In the rows, zero is written as 128.
Rows near named flat spaces through zero (a row that begins with a name and a colon came from that space):
q203q262: [149 120 105 115 121 137 118 177 159 135 133  56 149 133 176 152 114 124
 134 117 130 161 112 124 117 142 145 146 139 162  89 150 184 135 116 141
  96  98 121 143 171 142 145 139 163  87 141 112 156 154 129 114 101]
q681q88: [134 132 133 116 150 144 160 130  84  96 174 111 130 127 102 126 116  96
 146  99 164 131 152 156 125 124 151 147 122 118 114 121 151 102 128 141
 135 143 139 145 110 134 109 130 131 147 147 124 129 129  90 143 141]
q203q262: [116 126 129 198 137 107 157  96 135 127  84 101 133 108 181 108 126 127
 144 137 104  95 119 109 162 108 198 125 127 114 116 125 111 137 164 102
  67 120  85 141  74 137 129 122 114 135 158 109 103 154 192 137 152]
q636q805: [140 171 106 127  88 139 104 127 107  99 108  70 115  96 139 153 107  67
 164 142 105 166 186  99  92  67  61 167  77 147  97 150  72 142 159 122
 141 176 148 103 138 173 202 178  64 168 154 140 137  91 167 173 163]
[131 126 124  99 143 145 100 141  75 120 152 168 156 126  93 125 104 111
 109 124 146  94 173 159 128 120 122 138 158 120 109 130 158 104 144 172
 120 149 159 125 125  82 124  88 123 143 181 132 137 131 113 170 130]	q681q88
q904q223: [ 97 134 158 163 128 141 185 120 128 128 120 146 130  77 130 120 166 115
 139 110 121 113 141 124 107 146  87 168 113 119  93 161 133 131 140 123
 121 119 139  94 103 149 157 104 114 138 117 131  77 126 124 129 103]
[102 114 127 123 132 138 153 131 155 121 135 139 116 125 144 106 124 128
 125 164 121 153 140  76 125  82  99 126 111 187 127  92 156 118 130 144
 132 133 153 132 116  79 123  84 130 144 136 136  83 127 119 160 146]	q203q262
[103  92 167 113  92 159 126 170 118 112 144 169 123  90  70 115 144 126
 147 160 151 119 165 115 139  80  84  87 119  99 144  86 115 125 147 151
 160 151 158  90 154 118 121 128 109 128 138 140 103 128 115 154 136]	q203q262
q904q223: [146 139 145 111 130 113  95 116 124 117 149  92 135 144 119 135 110 121
 139 151  98 134 127 131 132 141 169 124 135 155 155 107 136 121 135 132
 143 107 115 147 157  91 104 127 116 127 128 101 155 132 121 116 132]
[160 159 108 126 128 132 100 148 139 137 124 110 118 161 143 161 126 123
 124 125 129 140 156 116 115 171 143 132 146 142  92 136 130 139 107 131
 153 113 135 129 167 121 133 147 142 117 119 139 183 141 116 109 108]	q203q262
[134 110 160 167  81 136  92 147 113 158  71 156 136  87  84 130 137 111
 147 148 140 106 140 126 189 105 241  85 149  75 101 132 124 158 159 113
  82 135 117 111  96 110 104 136 106 115 145 101 112  95 190 126 114]	q203q262
q636q805: [116 134 139 103 130 137 144 106  94 114 111 115  98 153 119 118 120 130
 110 128 133 133 121 126 100 123 136 180 121 136 126 141 100 157 120 117
 176 126 181 129 120 132 183 132 132 154 126 135 131 109 120 142 121]
[134 110  97  99 113 122  79 136 128  95 144 122 120 154 118 122  92 142
 120 117 163 137 133 127 171 121 140 116 132 145 148 110 111 125 120 123
 141 133 105 154 142 122  96 136 137 101 148 130 158 121 121 107 137]	q904q223
[127 136 125 132 113 127 189 130 135 131 147  84 109 111 124 131 141 133
 148 155 118 166  91 111  81 111 130 154 112 135 112 152 138 117 101 116
 149 139 120 119 135 180 110 180 126 130 127 148 125 123 151 145 142]	q681q88
q511q98: [173 200 131 178 113 104 102 117 168 158 121 209 104 160 159 110 142 137
 235 187 130 119 221 158 124 143 141 106 130 106  96 166  88  68 160 132
 131 105 122 105  74 135 100 127 162 135 164 104 111 132 115 118 168]
q892q263: [174 131  62 139  88 146  58  71 120 141 176  96 138 189 127 125  82 129
 151 174 147  96  92 100  91 104 159 186 160  90 152 107 132  79 195 128
 122 167 190 195 133 126 136 135 153 155 197 147  95  42 106 100 127]
[145 139 152 112 131 133 139 117  99 107 132  46 159 148 145 118 151 122
 147 149  65 134 129 136  99 115 191 132 106 187 150 114 114 110 147 129
 136  86 123 137 171  96 121 141  98 104 122 123 150 132 149 160 113]	q904q223
[133  65 139 115 123 118 221 166 175 134 104 181 104 140 104 103 114 241
 142  89 129 135 109 116 131 156 142 148 122 145 142 109 135 149  83 123
 111  88  53 119  89 123 122 116 163 111 108 136 135 130  82  89 122]	q636q805
q892q263: [171 139  86 163 132 138 168 164 175 147 139  89 163 138 171  81  50  70
 143 145 147 106  88  99  13  91 114 163 210 133 129 104 138  88 239 145
  50 144 152  52  84  83 132 112 191 181 161 116 145 161 140  68  94]
[138 136 117 141 132 143 137 135 134 145 137 112 152 119 125 103  98 102
 137 151 149  98  93  91  57 121 113 138 189 112 125 112 128 103 196 147
  77 154 158  78  87 105 132 113 160 152 145 121 142 119 126  85  99]	q892q263
q605q946: [113 107 121  83 119 132 109 121 148 136 132 159 134 119 124  89 113  70
  91 101 142 139  98 173 117  67 121 176 119 145 136 140 152 125 183 163
  82 128 130  95 156 157 173 174  79 119 169 120  93 165 124 134 105]
[149 103  89 128 161 102 122  38  54 111 120 127 111 166 168  79 125 128
  64  70 106 112 157 153  88 150 139 176 122 134 139 109  94 141  69  94
 147 106  98 199 102 149 148 123 112 145  99 159 144 127 104 141 142]	q203q262
q511q98: [112  81 140 123  89 115 162 153 117 151 109 126 132  49 134 113 102 159
  95 106 132 137 104 165 160 145 123 170 100 111 150  79 143 135 126 142
 157 147 141 165 147 128 101 130 112 116 108  98 128 168 134 115  60]
q299q182: [138 140 128 133 148 163 131 157 121 107 171 123 175 117 126 133 160 139
 145 138 150 127 126 129 106  97 164 112  85 114  83  90 138 185 147 127
 102 129 140  90 110 139  97 164 143 107 153  79 127 131 101 179  92]
[132 116 128  95 138 135 114 135 127 117 117 128 116 115 107 139 124 125
 120 143 139 127 154 138 160 140 126 133 122 137 142 114 128 123 122 160
 137 130 127 139 119  99 130  85 129 142 142 141 119 137 100 156 100]	q681q88
[119 151 117 174 158 124 104 112  98 127 142 126 129 152 119 121 111 112
 169  69 186 135  96 116 102 127 143 173 120  75 108 123 140 133 116 109
 139 185 138 160 116  86 136 129 141 100  91  76 144 107 131 107 167]	q681q88
q605q946: [147 112 114 165 155 188 121 116  79 132 123 133 126 150 113 138  92 116
 142 171 113  87 150 106  94 149 121 162 142 108 126 137  95 141 146 126
 128 123 110 172 115 144 100  87 140  94 128 100 140 106 106  89 103]
[137 136 108 118 109 131 116  92 145 138 134 117 141 145 122  96 128 103
 126 138 144 118 105 107 117 118 143 152 137 121 111 120 123 103 159 124
 126 141 167 150 131 122 132 126 145 141 155 131 114  99 123 124 120]	q892q263
q299q182: [ 82 138 103 141  43 126  64 134 144  92  91 154 163 124 131 148  98 133
 112 140 191  89  89 113 159 120 214  93 103 132 120 114 143  62 119 115
 121  68  64  84 190 164  75  98 239 103 173 119 199 176 140  84 105]
[124 150 120 133 158 128 116 113 156 133 126 151 130 128 135 113 139 136
 141  90 143  91 125 132 136 144 135 110 125 121 127 130 148 121 119 121
 136 114 113 134 112  98 119  98 144 102 104 135 110 160 130 135 119]	q636q805
[136 155 136 131 131 125 117 102 130 113 130 129 118 152 150 134 110 126
 135 133 141 150 134 145 109 118 138 130 134 128 141 134 128 117 158 100
 122 123 124 135 136 146  87 129 161 150 145 134 138 121 131 120 148]	q511q98
[145 105 124 108 132 154 141 128 126 159 139 123 131 124 107  95  99 148
 126 142 141 118 102 122  81 155 104 161 148 108 127 133 120 172 135 116
 110 142 142 116 149 135 131 112 139 149 150 102 139 112 143 104 138]	q605q946
[125 115  73 115 128 133  94 160 161 120 132 205  88 129 119 133  82 150
 113  92 220 118 146 128 165 132  90 132 138  95  98 138 142 140 103 131
 131 194 125 127  88 153 139 126 149 117 152 143 100 118 118  83 153]	q904q223
[199 182  51 151 100 145 112 127 159  87 171 116 173 230 106  89  89  99
 116 166 163  83 106  90 107 141 169 170 189 130 195 134 112  85 252 102
 105 205 200 180 123  99 123 186 198 129 162 155 101  89 157 125 121]	q892q263
q681q88: [135 131 128 126 165 172  79 134 107 126 113 140 133 132 118 113 104 118
 152 121 172 132 131 101 127 120 110 142 112  78 102 126 118 144 120 127
 130 162 135 152 124  94 145 134 150 111 113 115 134  98 110 149 152]
[ 98 125 131 106  97 143  96 127 151 132 131  86 159 118 181 119  87 125
 134 127 138 102  97 140  91 108 144  69 143 184 110  83 135 157 161 150
 153 109 130  66 167 174  97  86 170 149 210  99  84 141  84 113  74]	q299q182
[138 123 124 154 108 151 139 123 131 131 122  87 125 102  92 135 116 130
 115 123 130 160 136 142 154  87 106 139  95 130  86 101 107 105 134 171
 126 131 128 104 139 168 124 155 113 150 132 122 126 103 129 110 150]	q636q805
[137 140 123 122 116 146 114 134 125  99 129  94 120 122 107 126 133 115
 128 135 123 110 158 114 139 116 129 156  89 135 117 122 125 118 111 126
 135 160 118 128  99 131 149 123 122 138 124 144  99 121 139 113 134]	q636q805
[166 122 110 112 118 127  75 124 138 126 146 146 128 121 101 120  65 147
 132  98 188 151 132 146 173 116 114  92 123 100 136 133 126 123 111 118
 166 172 117 150 127 137  94 125 156 118 139 147 160 132 130 106 170]	q904q223
[120 160 182 126  57 104 230 131 145 140 193  99  84 108 122 165 153 140
  80 168  82 126 150 218 112 143 131 109 128 203 140 128 150  80 134 109
 147  49  88 122 145 204  81 113  90 169 208 156 112 175 141 190  99]	q681q88
[110 143 134 150 138 121 117  88  90 128  87 144 100  80 155 157 123 138
 105 160 126 172 168 177  79 109 167 133 126 110 128 129 102 154 119 117
 109 131 119 134 135 160 105 163 166 119 188 136 143 114 126 154 151]	q511q98
[108 150 111 135 184 131  96 121 122 101 128 139 144 165 128 109 103 109
 171  98 178 126 109  88  91 129 138 171 116  81 106 144 138 153 114 133
 134 177 128 152 123  76 136 165 141  90  96 106 141  86 109 108 175]	q681q88
[109 143 145 118 160 116 159 135 134 147 113 139 122  93 131 122 124 111
 138 120 128 133 135 132 118 118  98 106 132 132 108 116 146 126 116 138
 108 120 110  85 136 115 100 108 110 137 123 110 142 159 149 102 128]	q892q263
[137 170 111 153 155 102 109  78 117 128  86 136  85 167 110 150 124 109
 128 117 112 134 185 115 122 143 145 136 133 122 125 125  93 108 141 133
 135 108 139 119 110 104 111  94 106 162  98 153 130 120 115 122 133]	q203q262
[101 110 137 125 147 118 150 131 119 162 111 124 107  96 143 134 114 131
 150 132 112 152 118 118  98 110 102 111 119 135 100 111 129 148 120 141
  95  98 115  75 130 119 123  86 107 146 134 107 162 150 125 110 113]	q892q263
[124 197 146 134 156 138  69  69 112 160 137 124 129 116 173 144 170  90
 139 108 134  85 193  97 119 157 131 114 149 120 139 151 176 125 171 163
 167 137 135 114 113 101 106 108 113  65 142 172 110 161 146 178  98]	q636q805
[174 128  89 103 117 140  54 147 146 120 157 154 112 159  86 129  55 162
 141  97 184 172 133 165 185 114 144  84 125 145 150  92 122 124 128 105
 124 153 106 166 136 119  75 137 183 106 143 130 186 125 133 125 172]	q904q223
[157  95 107 124 133 142 120 179 175 110 169 130 119 195 124  86 126 138
 146  73 114  75  94  32 169 179  93  97 131 111  74 143 180 113 150 139
 129 124 117  89 142 116 134 133  75 111  53 147 110 131 139  94 101]	q511q98
[145 157 179 127 121 153  97 136 122 182 157 155  96 126 127 101  94 153
 107 120 180 145 146 115  76 154  92 132 154 171 179  94 154 206 121 102
 163 140 152  90 167 133 191 106 160 157 119 125 154 117 101  92 143]	q605q946
[149 193 148 119 139 114  32  79 118 138 170 111 158 133 167 135 147  59
  95 137 125 139 150 114 106 131 140 102 162 139 139 140 140  96 156 138
 150 165 193 137 162 119 104 123  95 134 124 104 106 141 182 186 123]	q636q805
[107  94 109 127 131 123 149 141 150 145  96 218  96  82 128 119 142 139
 112  98 182 115 138 125 139 124  47 145 130  93  69 151 141 151  71 141
 123 188 149  88  83 146 160  89 119 161 131 132  74 128 123 105 137]	q904q223
[122 136 122 129 129 136 164 138 115 157 161  96 123 123 105 114 118 132
 123 146 145 148 125 161  99 107 119 130 107 116 135 120 140 108  94 110
 121 146 121 129 112 125 110 137 136 134 134 130 131 109 135 150 119]	q681q88
[155  97 125  84 173 145  80 155  85 150 122 137 148  91  84 126 107 147
 108 146 152 140 178 176 165 135  84 116 116 138 132 131 135 121 132 171
 123 120 135 139 118 118 116  85 143 158 157 152 128 131 116 199  99]	q681q88
[117 132 144 139 132 138 172 116 110 128  89 138 149 106 138 120 186 108
 116 152  87 113 121 124  98 133 125 175 118 115 106 147 125 132 130 145
 117  89 155 105 122 143 167 106  93 140 105 109 105 138 106 132 102]	q904q223
[133 138 125 138 135 131 166 154 121 130 129 106 143 108 132 111 106 105
 131 122 119 147 108 124  60 124  88 121 151 135 110 132 140 129 180 134
  74 120 117  69  93 107 117 108 156 164 121 113 139 157 129  78 120]	q892q263
[144 155 120 143 178 130 144 179 206 154 125  69 143 109 171 166 122 128
 182 167 130 153 107 101 162 130 144 130 139 147 105 168 164 120 164 161
  84 102 127 130 136 121 132 113 127 114 141 107 140 192 166 134 120]	q203q262
[120 151 122 132 136 128 132 113 143 122 140 127 134 131 120 120 134 126
 159 138 123 144 138 114 129 129  82 119 152 130 146 120 118 100 126 173
 144 147 154 127 134 117 131 114 122 139 122 138 119 137 114 133 122]	q203q262
